Each row has a name. Each question is about the rows just above it. Places in a row count from 1.

[128 108 126 157 118  96  95  82 150  88 162 144  98 110 135]  <33>
[180 167  85 128 152 160 127  91 164 130 124 126 132 134 130]  <116>
[ 78  86 135 123  84 161 174  94 109 176 136 105 147  82 139]  <26>
[137  82 132 143  90 100  77 119 155 158  95 137 102 153 155]  <166>
[156 134 174 135 143 128 120 158 148 158  95 136 102  89 149]  <43>
[ 78  86 135 123  84 161 174  94 109 176 136 105  79  82 139]  <34>
[ 97  92 151 160 138 155 164 109 106 120 164 143 178 154 159]  <165>
[160 145 100 170  83  81 137  82 142 116 138  91  82 177 168]  <50>
Number of entries in [128 108 126 157 118  96  95  82 150  88 162 144  98 110]:
14
How many entries does [ 97  92 151 160 138 155 164 109 106 120 164 143 178 154 159] have?
15
After [158  95 137 102], its row goes on with
[153 155]
Where does [ 78  86 135 123  84 162 174  94 109 176 136 105  79  82 139] differ from <34>, and what was there?
6, [161]
The entry that follows [97]:
[92]
Right after [90] comes
[100]
Number of entries in [137  82]:
2

[130 179 140 119 127 127] = <57>
[147 134 140 120 127 123] = <37>
[130 179 140 119 127 126] = <68>
[147 134 139 120 127 127] = <36>
How many entries does [147 134 139] have?
3
After [139 120 127], its row goes on with
[127]
Whose row is [130 179 140 119 127 126]?
<68>
How many entries does [130 179 140 119 127] have?
5
Go on from [147 134 140 120 127] to the end of its row.
[123]

[151 139 139 155 142 128] : <48>
[128 140 129 141 135 148] : <131>
[138 123 126 153 138  98] : <172>
[139 130 127 149 131 113] : <6>
[124 124 105 136 137  99] : <171>
[134 122 133 122 131  94] : <126>
[110 130 142 113 122 144] : <42>
[120 121 138 115 138 125] : <103>
[138 136 125 124 108 153] : <79>
[139 142 133 123 172  99] : <63>
[136 132  92 114 145 176] : <92>
Count the entries of [124 124]:
2
What comes right after [121] in the named rows?
[138]
The entry that follows [135]:
[148]

[124 129 147 119]  <10>
[124 129 146 120]  <96>
[113 103 147 129]  <130>
[113 103 147 120]  <81>
How many entries does [113 103 147 129] have?
4
After [129 147], its row goes on with
[119]
One entry of <96> was changed: [124 129 146 119]. Where, and from what?
4, [120]
The row with [113 103 147 120] is
<81>

[106 109 121 112 144 122 107 108 111 124 102 123 119 141 126 123 120 135
 122 129 106 111 108 129 102 147 122 122 112 109 128 121 144 140 158  93] : <152>
[120 139 108 143 131 137 122 151 142  87 132 120 141  99 148 135 129 110
 133 104 114 129 143 133 146 133 108  96 112 148 124 130 136 136 136 132] : <58>
[172 133 117 139  94 139 162 127 110 130 134 118 144 122 142 136 129 110
 133 127 148 125 143 110 121 121 133 135 139 138 128 133 146 118 141 118] : <149>
[136 150 137 117 111 119 159 141 112 135 110 136 133 104 153 120 151 136
 130 146 154 123 121 125 126 102 149 154 135 121 145 137 125 118 153 114] : <82>
[129 120 127 105 117 132 107 132 102 129 109 124 132 135 139 121 131 166
 111 121 110 120  91 125  97 133 133 150 139 115 142 115 109 138 124 111] : <150>
[114 112 156 134 150 139 142 105 157 166 151 130 112 142  98 128 109 104
 114 130 142 136 123 135 143 128 133 135 140 138 128 133 131 121 123 125] : <51>
Whose row is [120 139 108 143 131 137 122 151 142  87 132 120 141  99 148 135 129 110
 133 104 114 129 143 133 146 133 108  96 112 148 124 130 136 136 136 132]?
<58>
Number of entries in [172 133 117 139  94 139 162 127 110 130 134 118 144 122 142 136 129 110
 133 127 148 125 143 110 121 121 133 135 139 138 128 133 146 118 141 118]:
36
Go on from [133 135 139 138 128] to the end of its row.
[133 146 118 141 118]
Right after [156] comes
[134]
Number of entries in [120 139 108 143 131 137 122 151 142]:
9
Go on from [102 147 122] to the end of its row.
[122 112 109 128 121 144 140 158  93]
Go on from [135 129 110 133] to the end of its row.
[104 114 129 143 133 146 133 108  96 112 148 124 130 136 136 136 132]

[102 120 144 122 139 137 129 108 126 144 119 118 138 107 158 126 135 125
 137 117 139 105 111 113  99 133 115 133 128 148 114 133] = <85>
[136 122 121 134 102 138 138 158 126 126 123 136 116 106 130 128 133 134
 171 106 129 106 131  97 146 169 131 115 128 143 157 133] = <112>
[129 122 121 128 117 138 138 149 126 141 123 129 127 103 132 128 128 129
 153 115 136 105 130 106 121 152 119 115 128 143 153 133] = <90>
[125 131 121 132 128 109 134 126 128 150 103 121 170 107 137 128 138 125
 124 117 139 105 144 115 106 135 144 115 115 144 127 160] = <39>
[120 122 121 126 128 138 144 133 126 145 123 124 138  97 130 128 118 125
 139 117 139 105 130 113 106 135 114 115 128 143 136 133] = <185>
[120 136 121 119 128 113 129 126 126 144 119 121 138 124 151 144 133 121
 101 102 137 105 162 142 106 135 121 115 128 143 136 137] = <197>
[120 122 121 127 128 138 144 132 126 144 123 125 138  97 130 128 119 125
 139 117 139 105 130 113 106 135 116 115 128 143 136 133] = <143>
[115 122 123 119 128 141 134 126 141 140 130 121 138 121 128 128 128 125
 139 133 139 119 105 132 104 131 108 115 128 143 136 128] = <45>
[101 125 136 124 136 138 131 111 126 146 123 121 138 107 154 119 145 125
 139 117 139 105 111 117 106 132 116 115 128 144 118 133] = <75>
[104 117 142 122 139 137 131 107 126 144 117 118 138 108 155 127 133 125
 136 117 139 105 109 113  96 133 111 141 128 149 114 136] = <46>
The rest of the row after [144 117]:
[118 138 108 155 127 133 125 136 117 139 105 109 113  96 133 111 141 128
 149 114 136]
Where does [104 117 142 122 139 137 131 107 126 144 117 118 138 108 155 127 133 125
 136 117 139 105 109 112  96 133 111 141 128 149 114 136] differ from <46>, and what was there?
24, [113]
Number of entries in [102]:
1
Where does [120 122 121 126 128 138 144 133 126 145 123 124 138  97 130 128 118 125
 139 117 139 105 129 113 106 135 114 115 128 143 136 133] differ from <185>, and what was there?
23, [130]
The entry that follows [154]:
[119]

[126 130 130 131] : <133>
[132 124 123 121] : <158>
[131 126 125 123] : <127>
[127 129 129 130] : <175>
[147 113 103  95] : <145>
[141 118 112 107] : <83>
[122 133 135 137] : <4>
[136 121 118 114] : <94>
[104 149 159 170] : <14>
Which row holds [131 126 125 123]?
<127>
How many entries does [131] have?
1
Number of entries in [147 113]:
2
Number of entries in [132 124]:
2

[105  82 158  86 128 124] : <129>
[143 154  94 130  91 110] : <54>
[114 154 147  97 129  82] : <35>
[ 90 108 138  94 104 112] : <132>
How many entries does [143 154] have?
2
How many entries does [105  82 158  86 128] have?
5
The entry that follows [91]:
[110]
How many entries does [105  82 158] have?
3
How many entries does [90] have?
1

[180 128 115 111 145 104] : <30>
[101 114 145 123 133 136] : <104>
[101 115 145 123 134 149] : <60>
Where does [180 128 115 111 145 105] differ from <30>, and what was there?
6, [104]
Go on from [101 115 145 123] to the end of its row.
[134 149]
Which row holds [180 128 115 111 145 104]?
<30>
Changed <104>: [101 113 145 123 133 136]. Place and old value:
2, [114]
Right after [133] comes
[136]
The entry that follows [134]:
[149]

[116 119 137 159 145 146 100  99  91] = <144>
[110 113 118 104 131 109 127 134  97] = <55>
[118 120 124  92 127 103 121 101 111] = <148>
[102 164 119 162 137 113 119 134  85] = <87>
[102 164 119 162 137 113 119 134 150] = <97>
One entry of <144> was changed: [116 118 137 159 145 146 100  99  91]. Where, and from what?
2, [119]
What comes right after [103] in the named rows?
[121]
Number of entries in [102 164 119 162 137]:
5
Changed <144>: [116 119 136 159 145 146 100  99  91]. Place and old value:
3, [137]

[139 114 170 171 132]  <169>
[141 122 150 132 141]  <59>
[125 126 115 138 124]  <15>
[102 135 124 102 118]  <25>
[141 127 143 127 136]  <7>
[139 114 137 171 132]  <84>
[ 91  81 151 177 154]  <69>
One entry of <59> was changed: [141 122 150 132 140]. Where, and from what?
5, [141]
The entry that follows [126]:
[115]
One entry of <15> was changed: [125 126 114 138 124]. Where, and from what?
3, [115]
Number of entries in [141 127]:
2

[ 95 138 131 139 141 137  89] -> <29>
[108 132 131 132 132 128 106] -> <62>
[128 126 121 142 146 149 121] -> <31>
[159 119 110 147 153 165 149] -> <27>
[112 130 127 137 139 138 107] -> <40>
[141 124 121 135 137 141 138] -> <163>
[123 129 128 130 130 129 122] -> <174>
[125 129 131 124 123 121 127] -> <117>
[161 118 108 151 158 171 150] -> <136>
[159 124 121 135 116 115 137] -> <192>
After [129 131 124 123], its row goes on with
[121 127]
Right after [158] comes
[171]
What comes right after [125] in the named rows?
[129]

[102 120 147 156 163 174 161 147 125  72]  <44>
[127 116 127 162 139 152 134 121 147 107]  <91>
[131 140 125 104 118 106 118 128 117 150]  <121>
[154 144 114 125 102  94  92 102 150 175]  <74>
[140 137 118 110 110 102 134 122 147 107]  <8>
[104 129 139 144 157 160 153 147 125  89]  <147>
[111 123 137 150 152 160 149 140 132  92]  <18>
Right after [121] comes
[147]
The rest of the row after [104 118]:
[106 118 128 117 150]
The rest of the row after [131 140 125 104 118]:
[106 118 128 117 150]

[159 132 106 175]  <95>
[ 77  93 169 168]  <47>
[ 77  93 169  93]  <49>
Where does [ 76  93 169  93] differ from <49>, and what was there?
1, [77]
Number of entries in [ 77  93 169]:
3
The rest of the row after [159 132 106]:
[175]
Whose row is [ 77  93 169  93]?
<49>
How many entries does [77] have?
1

[143 128 176 125 116 109 106 107 111 118 127 136 131 145 149 150 147 141
 133 124 115 109 106] : <28>
[128 137 176 145 149 150 147 141 132 123 114 108 127 106 107 112 120 130
 138 145 149 150 146] : <66>
[131 121 176 113 108 106 108 113 121 131 140 107 127 150 149 151 147 129
 138 145 149 106 108] : <115>
One entry of <115> was changed: [131 121 176 113 108 106 108 113 120 131 140 107 127 150 149 151 147 129
 138 145 149 106 108]. Where, and from what?
9, [121]
The rest of the row after [120 130 138 145 149]:
[150 146]
The entry that follows [129]:
[138]
The rest of the row after [106 107 111]:
[118 127 136 131 145 149 150 147 141 133 124 115 109 106]
Number of entries in [131 121 176 113 108]:
5
The row with [128 137 176 145 149 150 147 141 132 123 114 108 127 106 107 112 120 130
 138 145 149 150 146] is
<66>

[119 133 131 140 134] : <70>
[135 162 132 138 149] : <101>
[115 157 118 139 135] : <141>
[104 105 157 146 147] : <93>
[132 117 105  86 117] : <119>
[113 157 137 139 179] : <41>
[120 141 143 120 167] : <114>
[131 133 154 169  96] : <73>
What comes right after [118] in the named rows?
[139]
One entry of <41> was changed: [114 157 137 139 179]. Where, and from what?
1, [113]
Right after [154] comes
[169]

[106 172 122  82 134 122 129 114  92] = <106>
[155 160 124 114  84 127 129 114  93] = <105>
[169  79 154 106 126 128 117  81 161] = <61>
Number of entries in [155 160 124 114  84 127 129]:
7
Right after [126] comes
[128]
Right after [127] comes
[129]
Number of entries in [106 172 122  82 134 122 129]:
7
After [117  81], its row goes on with
[161]

[159 171 137 154] = <2>
[149 154 107 160] = <24>
[128 144 106 171] = <135>
[107 171 137 153] = <153>
[ 86  89 126  85] = <71>
[159 152 105 116] = <11>
Number of entries in [159 152 105]:
3
Count the entries of [86 89]:
2
Go on from [149 154] to the end of its row.
[107 160]

